Rows are numbered. After the first five, each row is followed by the numbers of the four nearest rows among all rows above it, by straight-line distance, nearest first.
0: [ -6   6   4  26  -3   7   9   4  -4 -21   5   2  18   0   3 -20   8   9
   0  -9  11  15  13  19 -12 -14  -6  21  12  -6  -4   9   2   4  10  24
  17  -8  -5 -21   2   3   4  23 -13  -4   6  37  26  34]
1: [ 10  -2   9  25  -5   1   9  -3   8 -11   3  -5  -3   4   3   0   0  13
 -11   0  11  20  15   1  -2  -9  -9   9  -8  10  -1   0  29  -8  12  21
  -2 -14   5 -15   2  -1   8  24   0 -18  10  25  -4  11]
2: [ 17  -3  -3 -11 -10 -27  -2  -7   5 -14   3  16  23  -4  18 -30  14 -10
   4   1  25   4  37   9  -9  -8  13  12   7  15   0  13   1  14 -35  36
   2 -20  -9 -18   1 -11   3  -6  14  22  13  15 -23  -6]
3: [  7  -2  12   2  21  -7  11   6   2  22  -4  -7  20   5  10   4  -7 -15
   1   9 -14  14  -6   3  -3  27   2   2 -28   0  -2 -11  31  -9  11 -25
  -2   5  19  27   2  39  -5   2   2 -31  -6  -6   2  10]
4: [ 10   5   8  47  16  16  -2   9   7  -6  10   3 -14   1 -17   4  -8  10
   4   3   5  -9 -24  19  10 -10  -4   7  23  -4  -4   2  -2  -8 -10 -11
   6   8  -5   3  -4  -8   2  10 -20  -9  13  15  25  22]
5: [-10 -12 -11  13 -12   3   7  11   6 -18  -3   0  12 -16  -2  -2  28   9
   3 -26   3  -1  -8  13   7 -32  -7   0  23  28   7  16  -3  -6 -12  -5
  -6   3 -18  -9   5 -41 -17 -11   7   5  10  19   7   1]
4 0 1 2
6: [  3  -5  -9   3  -3  -7  -7   1  11 -18  -4   8  -1  -4   5  14  17  12
  -8  -8  15  -8 -30 -15  10 -25  -2   1  12  27  -6  -6  -9  -5  -1  -2
 -14  -4  -3 -23   5 -33 -18  10  25  -4  12  18 -28  -8]
5 1 4 2
7: [ 18  -6  -8  -8  -7   3   0  -8 -28 -19 -12   9  46  -5  11  -2  25 -10
   4 -13  11   7   1  11  14 -27   6  17 -17  17  -7   7   7  -4 -18  17
 -16 -24  16  -1  -4 -11  -5 -16  16   7  -2  13 -29  -9]
2 6 5 1
8: [ 12  -1  -5  37 -12   6 -10  -4  -3 -26   6   2   9   5   2  -6   5   4
   2  -6   8  -5  -2  10   0 -32   6  21  23  13   2  23   3  -2 -16  18
   7  -5  -7 -16  25 -22   7   9  10  12  15  15  10  -4]
5 0 1 4
9: [ 13 -13  -1  -4   1  -3 -16  -1  -6  -1   1   4  31 -18  22   0   1  -8
   5   0   4  27   1   5   4  -7  -5   2  -2  11  -4   2  25 -15  -5  14
  -1  -2  12  10  -5   3   3   0   9   2   8  10 -14  -3]
7 1 2 3
10: [ 15  19  -3  -4   5   6  -3 -10  14  33   3 -20  -2   4  -1  22  -1   9
  -6   4 -16  -4 -24 -14   9 -10   8 -21 -22 -10  11 -15   0  -7  13 -41
 -13   7  16  24   0  -1  -8   0   7 -10 -10 -29 -15  -2]
3 9 6 4
11: [  8  -5   1  -5  -5 -12  -4 -15   5   7   1   1  12  -1   8  17   8  -9
   4  10  14 -14 -21 -19  10 -18  -4   4   2   8   6 -14  23  10   1  -3
  -6 -20  11  -4 -10 -26   0  11  17   8  -1 -17 -24 -14]
6 9 7 10
12: [ -8   9   1  12 -18  11  -4 -10   1 -18  16  -3 -20  10 -12  -3   7  20
  -6 -14   9  -2 -16  -7  -5 -26   3  -2  30   2   8   6  -4  11   1   8
  13   0 -19 -27  -4 -18   6  11  -5  13   3  18   5  -7]
8 5 6 4
13: [  1  -7 -12  28 -12  23 -10  -1  20 -36  13  -6 -25 -11 -10   3  22  12
   2 -14  12  -3 -22   0   3 -37  -2   9  13  21  11   6  -5  -6  15  28
   7 -19   0 -10   2 -33   0  17   2  12   9  14  -6  -6]
12 8 6 5
14: [ 16   7  -5  10 -11 -12  -7   9  -1 -11  -1  -6  15   5   8  -9  14  -2
   6   6  16  -2 -15   8   8  -6   2  18  -8  18   7  -9  10   9  -5   1
 -15  -6   9  -4   2  -9  -3  -7   1   0   5   1 -17   5]
11 9 7 6
15: [ -8   2  -7  32   3   3   4   4   6  -6  13  -9 -29   0 -10  20 -34  32
 -19  -7 -10   8  -5   2 -10 -25  -4  -6  12  -8   4  -9 -10   2  25  -6
   7  -4  -2 -23   9  -2  -5   7 -13  -9  -6  22  13   7]
12 4 1 0
16: [ 12   4   1   8 -18  -8   7  -6  -7 -20   3  14  11   2   4 -10  10   2
   5 -17  14   8   3   3   6 -14 -11   8  28   8  -5  20  -6   4 -18  20
  -5  -5 -14 -15   7 -23 -10  11  12  10  13  27   4  -2]
8 5 12 2
17: [  3   5   8   3 -22  -5   4 -16  10 -18   5  13   4  -7  10 -18   1   8
  -4 -16  22  -5 -15   3  17 -14   2   2  19  17   5  16  -5   6 -14  10
   1 -12  -7 -19   1 -22   1   6  24   1  12  17  -6   3]
16 8 6 12
18: [ 19  -6  -1  13  19  19  -2  -2  11   0  -6  -7  18  -3  -4   7  18  -7
   0  -1   1   6 -29   1  12 -12   8   3  -3  -2   7 -13  24  -1   1 -17
   6 -10   2  16   1  -9  -6   7   2   5   5  -3  -9   0]
14 11 9 10
19: [ 22  23  22   1  -4 -20   0  -4   0  -1  -2  13  38  -9   1  -6  19  11
   2   5  14   2  24   7   4  -7   2   4  16  19  -7  17  17   8 -25  -1
   0 -15   7 -15   4 -11  -4   9  18 -18   5  21 -10  15]
16 17 14 2
20: [ -1   9  -4   2  20   2  18  11  -5  27  12  -8  -5  12 -20   3  -2   1
   8  25 -20  12 -14   0   3  19   1  -6 -13 -17  -5  -8   5 -14  17 -30
   0  20   7  34  -7  25   1  -3 -14 -17 -15 -18  26   7]
3 10 18 4
21: [ 18  -7   5  -1  13  -4  -7   9  -9   1 -16 -13  32 -13  -6   5  25 -18
   0  -1  -6   1 -20   7  14  -4  -3  -1 -24  -5   8  -4  21   1 -13 -13
 -10   6  27  21  -1  -3  -9 -18  -3 -16   9   0 -11   7]
18 14 9 3
22: [ 10 -10 -11   5 -24  -3   0  -4  -1 -30   1   6   5   1   2  -1  28   7
   6 -10  15  -3 -18  15  10 -27  -5   1  23  13  -6   7 -12   8 -22  31
   1 -27 -10 -30  -4 -32   3  12   0  10  13  11 -12 -14]
16 17 8 13
23: [  1  -8   2  -2   1 -10   2  -8  -7  -7  -9  -8  29   5   2   7  11 -21
   5  -1 -13  10  13  10   7   4   6  -3 -32   0  14   0   6   2   6   2
 -11  -3   5  20  -5  12  -9  -4  -2  -5   7  -5   1  -1]
21 9 14 3
24: [  2   3   6  25 -17   1  -1 -11  12  -9  11  -4 -12   3   4  -2  -1   8
  10 -10  11   8  -1  -3  -6  -7  -2   7   3  -4   6  13 -11  13   0  31
   5 -22 -14 -33   0 -20   7  13  -1  10   7  14  11  16]
12 16 17 8
25: [ -1   9   1  -2   5 -13  -2 -14 -11  21  -1 -18   0  -2  -5  17 -17  -5
  -4   9 -10  -4  -8 -15   5  21 -13 -10 -25 -14  -2 -12  17  -2  25 -14
 -11   3  19   8   6  21  -3 -13  10 -19  -6 -13   1  12]
3 10 20 23
26: [  3 -20   6 -14  25   5 -14   6   7  -3   2  -2  18 -11   2  20 -13  -5
   3  15  -6  26  -3   4   7  -4   2   4 -21   7   1  -9  20  11  21  -3
  -8  -6  29  -4  -7   7  -8   8  20 -13   6   2 -18  -3]
9 23 18 21
27: [ 22  29   4  -2 -16  -4   6   6  -5 -14 -16  15  38   1  -1 -28  27 -18
   6 -13   0   3  -2   2   3   8   9   7  11  -1 -11   3  -3  -2 -36  11
  -5   2  -7   3   0 -14 -19 -27   6  -3 -12  19  21   3]
16 19 14 7
28: [  2   8   8  -9  26  -4  13   7  -8  39 -11 -13  19  -6  -1  -2 -11 -15
   7  15 -30   3  11  -5   0  30  -6 -19 -20 -22   2   1  16  -2   2 -41
   1  28  16  37  -3  36   6  -6  -2 -25  -5  -8  22   6]
3 20 25 23
29: [ 12   5   0   4  15  11  -3   1  14  20  17  -8 -23   3 -13  19 -13   3
   8   6 -11  -3 -20 -27   8  18  -6  -8 -16 -14  11   0   6   0  22 -38
  -3  13   8  14  -2  13  -4  -1   5 -11 -11 -16  -1   3]
10 25 20 3
30: [ 14  -1   4 -11   9 -12  -1 -12   5  23   0  -9  -3  -1   4   4 -16  -3
  -1  13  -6  12  -6  -9 -10  15   1 -12  -5   0   8   5  16   6   8 -11
 -10   1  14   2  -9   6   8  -2   8  -8   5 -21 -13 -11]
25 29 26 10
31: [  6 -11  -3 -11  -1  -4  -3   4  -5  30   7 -15 -12   0  -2  26 -19  24
  -4  -2 -19  -1 -31 -12  17 -19  -5 -18 -11  -1   2 -11   1   3  18 -14
 -15  -4   3  -5 -13  -1  -2   1  11  -2   1 -10 -33   3]
10 30 29 25
32: [ 18   4  -6  26 -11  22  -5  10   6 -17   0   3  12  -5  13 -15  21  18
   4  -5  14  -9 -22   2  17 -22  -4   5  21  16  -3  27  13   8 -31 -34
  19   0   7  -2  -7 -26 -11   1  20 -11   8  12  12  -5]
5 17 8 16
33: [  6   4   0 -17  11  -2  10   4 -10  32  -3   0  10   6  -3   8   0 -13
  13  -4  -8  -5  -2 -13  -6  24   1  -7  -8 -14  -7  -8  11   1   9 -39
  -1  10  20  31   6  38 -15 -14 -11  -3 -18 -25  10   0]
28 20 3 25
34: [  3  -2  12  23   8  13 -16  13  -4  -5  14   3  15  12  -9  -8  15  -4
  12   2  -2  17  20  11 -14  -5   3   9   2   4   6  -1  17   0   5  -1
   9   5   4   2   3  21  14  -2 -15  -2  -3  20  35  17]
0 1 4 23
35: [  1   0   5  -3 -15   7   9  -9  15   7  -3 -14 -11   2  18  15  -7  23
  -8   2  -7 -14 -28 -22   4 -18   1  -9   9  -6   5  -5  -3   4   1 -11
  -7  -6  -1 -16   0 -18   9  12   4   0  -2  -8   1 -11]
31 11 12 30
36: [ -6   8  -2 -13   2 -24  -3   5   0  17  -5  -3  24   8  -6   1 -11 -13
   7  15 -15  12   2   1  -4   9  -1 -24  -9  -8  -6  -5  18   5   9  -4
  -8  -3  11   5  -4  31  -9  -8   1  -9   0  -7  -7  13]
25 30 23 3
37: [ -8 -13  16  -8  36  12   2   1 -11  18   6 -11 -12  -1  -5   7 -29  -5
   6   6 -22   6  -3 -17 -20  15   2  -3 -18  -8  11 -14   7  -8  24 -12
  19   6  14  26 -12  17  11  11  -7  18   0 -24  32  -7]
20 29 30 33
38: [ 17  21  -3  10  15   4   6   4  13  22  -6 -18  -9  -2   6  11 -13  14
 -18  17   1 -15 -27 -31   7   4 -11   3  -5  -7  10 -10  13  13   5 -38
   8   9  15  28   9   8   6   4  11 -21   5  -6   7 -22]
29 10 30 25
39: [  8   6  -4 -15  17 -25  -4   0   3  17   9  -3  24  -2  10  15   2 -12
  -6  23 -13  -8  -9  -8  -4   3   3  -1 -19  -3  -4  -7  10   7  12 -14
 -11   3  26  18  -3   6 -15  -2  16  -9   5 -20 -13  -8]
30 36 25 26
40: [ 16   8  -1 -11 -18 -16  -3   0  -9 -10  -5   1   9  -3  -1 -11  22  -8
   0   9   5 -16 -21   3  20 -22   3   1   8   2   0   2  -1   9 -23 -20
 -11  -1  -3  -2 -11 -14  -4  -7  10   4  -5 -12 -16  -7]
14 11 17 18
41: [ -9 -18   0  14  10  15  -2  12 -10  -1   6   5  19  -6  -6   2   5  -3
  -4  -8 -18  12   1  16 -18   3   5   4   8  -4 -11   0  -2 -11  -4  22
   8   9 -13   2  -3  16   8   9 -21  -1   4  20  16  27]
34 0 4 9
42: [ 10  12  10   6  -4 -10  -1 -12  10  -2 -13  10  11   5  -1 -16   2   5
   1  -4   3   3  22  -4  -1   0 -13  23  14   3 -10  15  14   8 -20  17
  15  -5 -15   4  -2   2  12   9  17  -5   3  11   6 -12]
16 19 17 1
43: [ 29  13 -15  -3  10   1  -4  -1  20  12 -18  -2 -12   1   8  13  12   2
 -17  13 -10 -25 -28 -19  31   2   4 -11  -4  -9  18 -25  22   1   1 -43
   1  11  11  41  -1 -13 -11  -8   7  -7  -7 -36 -12 -10]
10 38 29 18
44: [ -3  -8  13 -10  23   6   8   8   0  25  -9  -6 -18   9   0   9  -5 -17
   9  17 -25  -8 -21 -12  -2   9   6 -15 -19 -17   7   0  20  -6  21 -24
   2  11  22  36  -3  26  -3  -2   5 -11  -4 -20  -3 -17]
29 33 20 3
45: [-11 -13   3  12   9  19  -4  -4  -2  -1   0  -6 -10  -3   2   7  -3 -14
  -1  -4 -12   7  11  -3  -4   4  -6   1 -10   7  -2  10  20   7  17   3
  -4 -16   6  -7   6   1  13   4  -2   6   0   0  -3   4]
1 30 23 26
46: [ 11  14  13  20 -15  -7   3  -8   6  -5   9  13 -21  14  19 -22   3  12
   3  11  25  -4   4  -6   3  -3  -4  11   9   9  -2   1  14  10 -10   3
   8 -19   4 -28   4 -19   7  10  24  -5  14  19   9  -9]
17 24 42 16
47: [ 17   0 -14   2   2   2 -15  -6  -7  -8   3   4  30   9  -2  -5  21   4
   4  -1   1  -5 -13  -6  18 -19   7  13   9  21   3   5   0   4 -22   3
   7 -14   7   0   1 -22  -9  12  11   4   6  -5  -5   2]
14 40 18 11
48: [ 18  -3   1   7  -3 -10  -4 -16  -1 -14   3   8  21   6  10 -14   7  -6
   9  -5  14  10  22   3  -2   2 -10  20   8   8   4   5   9   9 -20  27
 -14  -4  -8  -9   9 -10   6  11   8   8  20  13  -6  10]
16 42 2 14
49: [ 24  22   3  -4   0 -13   1   0  -4  -3  -2   9  40  12 -14  -5  26 -10
  15 -10   0   2  -5   9  12   4  -1   7  -3   4  -4   6   3  -4 -16 -13
   5   3  15  12  -3   1 -18 -20  -3  -7   4  20  -4   4]
27 21 14 47
50: [  0 -17   6  -3  15   2   9  -4   1  14  -2 -12  11  -2  -1   5  -8 -10
   4   8   2  17  25 -12 -18  13   3  -7 -15  -5  -8  -5   9  10  16   3
   4  -9   6  -5 -14  15   9  -4   0  -4  14 -20  -9   0]
30 45 36 23
51: [ -2   4  11  -8  27  -9   5  -6  19  13   6 -14  -3   2  -5  22  -5  -2
  -6  21  -8 -18 -30  -7  18 -13  18   0 -25  -2  14  -8  11   3  20 -28
   5  -3  25  18   0   2   2   2  12  -5  -9 -16 -15 -19]
10 39 44 29
52: [ 11  -6   4  11 -10  -1   9   5 -12 -12   0  16   3  -3   2  -7  -2  -3
  -7  -4   1  -6  -8  -9 -11  -5  10  18  20  18   3  15  -7   8 -12  17
   6  -1 -10  -3  -4 -39   6   5   4  17  27  -6  14 -18]
16 8 17 47
53: [ -7   5  -4  16  22   9   4  20  -7  23   6 -16 -24  -3 -10  14 -12  17
  -3   5 -13  -2 -24   0  12  -2  -1 -12 -16 -12   5  -7  -1 -12  41 -32
   4  13  -4  -5  -7  -3   4  15 -10 -23 -10   4  13  18]
29 20 15 31
54: [-10  -5   1  17  11   7 -10  -8  12   1  18   2 -23   0  13  12 -12   1
 -13  11 -11  14  -3   4  -9  -4   6  -4 -19   1   8   4  15  -5  24  10
  15  -5   9  -1  -7  -2   8   5 -18   2   6 -15  -2 -12]
45 30 50 1
55: [ 23  20   5  -9   6 -15 -14  12   9   7 -25   9  16   5  11 -16  14   0
  -1   7  -4 -13 -24  -3   3  -2  -9   0  -6  -4  -2  14   4   4 -27 -26
  -4   9   5  31  -5 -20  -8  -8  -1  -7  -1 -18  -6  -4]
40 21 49 14
56: [ -4   4  16  -1   3   2   0   6  -3  23  -6 -14 -19  11   4  22  -9  17
 -20   2 -14 -13 -29 -13  15  -6  -9  -3  -2  -4  11  -9  14  -3  18 -38
  -3   8  16  19   3  10  -1   7 -14  -6  -6 -18  -6   9]
10 29 38 31
57: [ 18   2   0  17 -14 -14  -7  -1   7  -2  18   4  -4  -2  -1  -7   4  -2
  11   7  14  -5  -6  -2   5 -19   5  11   3  15 -11   9  24  12  -1  29
   1 -20   1 -22   0 -13   3   8  17  -8  21  -1  -7  -2]
46 14 17 24
58: [-12  -2  -2   6  19  18   2   1  12  29  15  -6 -23  -2   0  18 -22   5
  -4  12 -26  18 -14  -7   0   8   7 -20 -12  -6  14  -8  14   5  30 -22
   7   6  11  11   1   1  18   9   3  -2  -5  -9  11 -15]
29 54 37 53
59: [-19  15  -3   7  25   3   7   1   7  26   3 -11 -21   9 -15  14 -36  21
   1  -3  -8  -8 -10  -7  -6   6   1  -5  11  -3   3  -4   2  11  33 -32
   5   9  -8  -9   3  29  -7   9   9 -18 -20 -11  11  14]
53 29 58 56
60: [ 18  13  15  17  -6  -2   9 -10  15   4  17  15 -12   9   5   1 -23  10
  -1   0  18  -7 -12   0 -19  -4 -18 -12   8  -2   3  16   6   5  12  18
   0  -2   0 -35   7  -7   5  13   6  -5   7   6  -2  17]
24 46 57 1
61: [  0  -3   2   5  -9  -9 -10  13   5 -20  -1   8  -1  -4  -5  -6  23  20
   4   2   7  -2 -16   4  -2 -11   3   0  22  12  -9   9  -8   8 -11  13
   6  -3  -1 -23   6  -3   2   1  18   3  14   9   3  -3]
17 16 22 57
62: [  1  -6   0   5 -13  -4  -8  13  -3 -26   7   7  22   9   8 -11  11   6
  13  -9  17   7  -6   4  -4 -18   2   7  14  21  -1  17   0  13 -22  25
  -5  -3  -2 -24  -2 -31   1   6  21  12  27  14 -13  -3]
16 61 22 17
63: [  3  15  -9   5  -2 -11   0  -1  14 -16  -5   2  25  -6  15  -8  26   2
   2  -2  21  -9 -22   3   6 -24  16   7  13   8   3  16   5  12 -18  -4
   5 -10  -1   6   4 -24  -3   1  36   2   9   3  -5 -14]
47 17 40 61
64: [ -9  -9  -6  11 -32  -3  -9   0   0 -23  21   8  18  -8 -10  12   5  21
   3 -15  19  16  -5   5  10 -27 -14  -4  16  19   1  -5  -6   4  10  45
 -16 -24 -14 -48  13 -29   7  27  15  19  10  21 -33  18]
22 62 24 16
65: [-16  -8  -5  29  -6   5  11   2   5 -10  11   6 -27  11   2  -6  -1  14
  -7  -3   7   4 -11   1 -11 -14   2  -7  10  -8   2  10 -15  -2   3  10
  10  -3 -15 -17   3 -15   4   7  -7  -1   2  11  24   5]
12 24 15 61
